Here is a tiny trained network, its code and every weight. The questions are about switching its units off for an input and a class, where a switched-off unit gives its printed mean instead of its output.

import numpy as np


def w(rows, s, z=0):
    codes = np.array(rows[::2]) - 128.0
    scale = np.full(codes.shape[1], s)
    scale[-1] = z or s
    return codes * scale


def f(y):
    return y / 2 * (1 + np.tanh(0.7978845608 * (y + 0.044715 * y**3)))


def log_softmax(a):
    a = a - a.max(-1, keepdims=True)
    return a - np.log(np.exp(a).sum(-1, keepdims=True))


def net(x, mask):
    res = np.array(x, float).reshape(1, 5) / 4 @ E
    y = f(res @ A[0][:, :-1].T + A[0][:, -1])
    res = res + np.where(mask, y, B[0][:, -1]) @ B[0][:, :-1]
    return log_softmax(res[-1] @ U[:, :-1].T + U[:, -1])


A, B = {}, {}
E = w([
[162,85,185,24,149,137,154,165,142,44,126,104],'x0',
[120,133,129,130,110,106,128,148,144,121,105,124],'x1',
[14,182,166,132,142,230,126,192,57,119,102,90],'x2',
[122,188,8,52,83,166,61,150,110,144,118,185],'x3',
[114,140,116,133,131,94,124,144,132,103,123,126],'x4',
],0.016)
A[0] = w([
[173,98,65,136,91,71,118,95,118,164,118,205,250],'n1',
[128,155,114,46,126,131,101,138,142,121,145,129,81],'n2',
[110,173,103,176,88,156,109,172,98,161,85,148,133],'n3',
[72,128,136,204,116,95,139,112,128,195,156,134,188],'n4',
[149,144,102,45,102,160,111,171,134,119,144,183,76],'n5',
[137,129,69,138,91,97,111,99,124,166,165,175,146],'n6',
[191,78,144,87,149,60,172,101,179,113,195,103,255],'n7',
[58,99,183,137,159,186,171,190,65,72,100,60,158],'n8',
[59,149,136,118,132,145,185,157,48,127,118,116,170],'n9',
[67,195,72,145,146,175,85,147,103,155,123,96,85],'n10',
[110,158,145,245,135,118,146,85,136,160,140,134,242],'n11',
[111,195,66,160,85,122,109,110,104,194,123,197,122],'n12',
],0.012,0.006)
B[0] = w([
[140,199,90,94,128,69,221,74,82,80,90,41,231],'n1',
[149,176,116,193,46,101,48,96,120,61,86,119,163],'n2',
[123,145,76,104,135,162,106,98,125,206,246,167,181],'n3',
[222,252,139,157,71,170,21,116,20,73,119,118,196],'n4',
[170,210,113,86,50,136,77,150,70,66,108,155,183],'n5',
[77,193,163,69,167,116,192,107,97,129,97,112,198],'n6',
[75,1,157,132,148,55,100,64,189,85,58,109,251],'n7',
[113,220,195,94,176,96,167,222,149,137,238,152,227],'n8',
[107,158,116,165,112,181,172,100,118,96,246,213,185],'n9',
[98,144,113,145,156,149,82,95,137,201,217,155,192],'n10',
[208,157,87,84,8,151,97,144,80,47,76,108,211],'n11',
[85,133,131,22,236,123,203,125,231,174,172,118,213],'n12',
],0.0091,0.03)
U = w([
[156,111,88,98,67,123,69,90,97,74,69,91,213],'0',
[111,132,158,72,181,123,252,148,139,141,142,101,163],'1',
[136,146,132,149,75,186,27,181,83,113,155,168,146],'2',
[103,94,71,138,177,173,87,104,156,239,164,133,5],'3',
[112,27,156,149,171,120,109,125,211,107,103,117,93],'4',
],0.012,0.003)

Each question gives the input, the list of numbers given to net, and the class t.
The units are the neurons (one row each of A and B). Each row of codes is followed by its name. A weight is (code - 128) times the scale printed after its matrix; where a second scale follows, it is the last column's (A, B and U).
mask holds one flag per neuron, in row order. A switched-off neuron (its flag False) gives its mean, the last column of its row in B, instead of its output. The means were averaged over made-up inputs and are rounded, as every weight is.
A unit's drop is (log p(t) with every unit on - log p(t) with that unit switched off) / (log p(t) with every unit on - log p(t) with every unit switched off).
The circuit of an input: a set's keep is (log p(t) with only the set's units on - log p(t) with every unit switched off) / (log p(t) with every unit on - log p(t) with every unit switched off). Starting from all 12 units, units are removed one at a time, each time the one whose removal leaves the highest keep (on an exact tie, the one counted first), for as long as the keep stays at least 0.8.
circuit, biggest first: the units of the circuit, biggest drop first
most important unit: the unit with the biggest drop
top k neurons: the k neurons with the biggest drops, biggest first
drop when u is switched off: that unit's drop, to one decimal
input [5,-2,-5,0,7], class 4: top 2 neurons => (n7; n11)
input [-2,-8,-8,1,8], class 1: most important unit => n6
input [7,1,-3,0,4], class 4: top 4 neurons => (n11; n4; n7; n1)
input [-4,6,1,1,8], class 3: circuit, biggest first => (n12; n8; n3; n10)
input [0,0,-2,5,-2], class 1: top 3 neurons => (n11; n4; n12)
input [-8,-1,8,1,-5], class 3: top 2 neurons => (n12; n10)
input [0,0,-6,-2,7], class 0: top 4 neurons => (n12; n1; n8; n10)
input [-3,5,1,-8,8], class 2: top 2 neurons => (n1; n8)
input [5,-1,-6,0,1], class 4: top 3 neurons => (n7; n11; n4)
input [4,4,4,1,4], class 2: top 2 neurons => (n12; n1)
input [0,-5,5,-4,5], class 2: top 3 neurons => (n12; n1; n6)
input [8,-2,-5,1,6], class 0: top 2 neurons => (n12; n5)
input [-3,8,1,2,5], class 3: top 2 neurons => (n8; n3)
input [2,4,4,7,3], class 2: most important unit => n5
input [0,0,3,5,8], class 3: top 2 neurons => (n4; n11)
input [1,-5,-8,-6,3], class 4: top 2 neurons => (n7; n5)
input [-5,-7,-8,5,0], class 1: drop when n12 is switched off => 0.2
input [1,-1,-7,0,-6], class 4: drop when n2 is switched off => 0.1
input [-2,-8,-7,-5,1], class 0: drop when n12 is switched off => 0.0
input [-1,5,3,7,6], class 3: drop when n12 is switched off => 0.1
input [2,2,5,6,-2], class 2: most important unit => n5
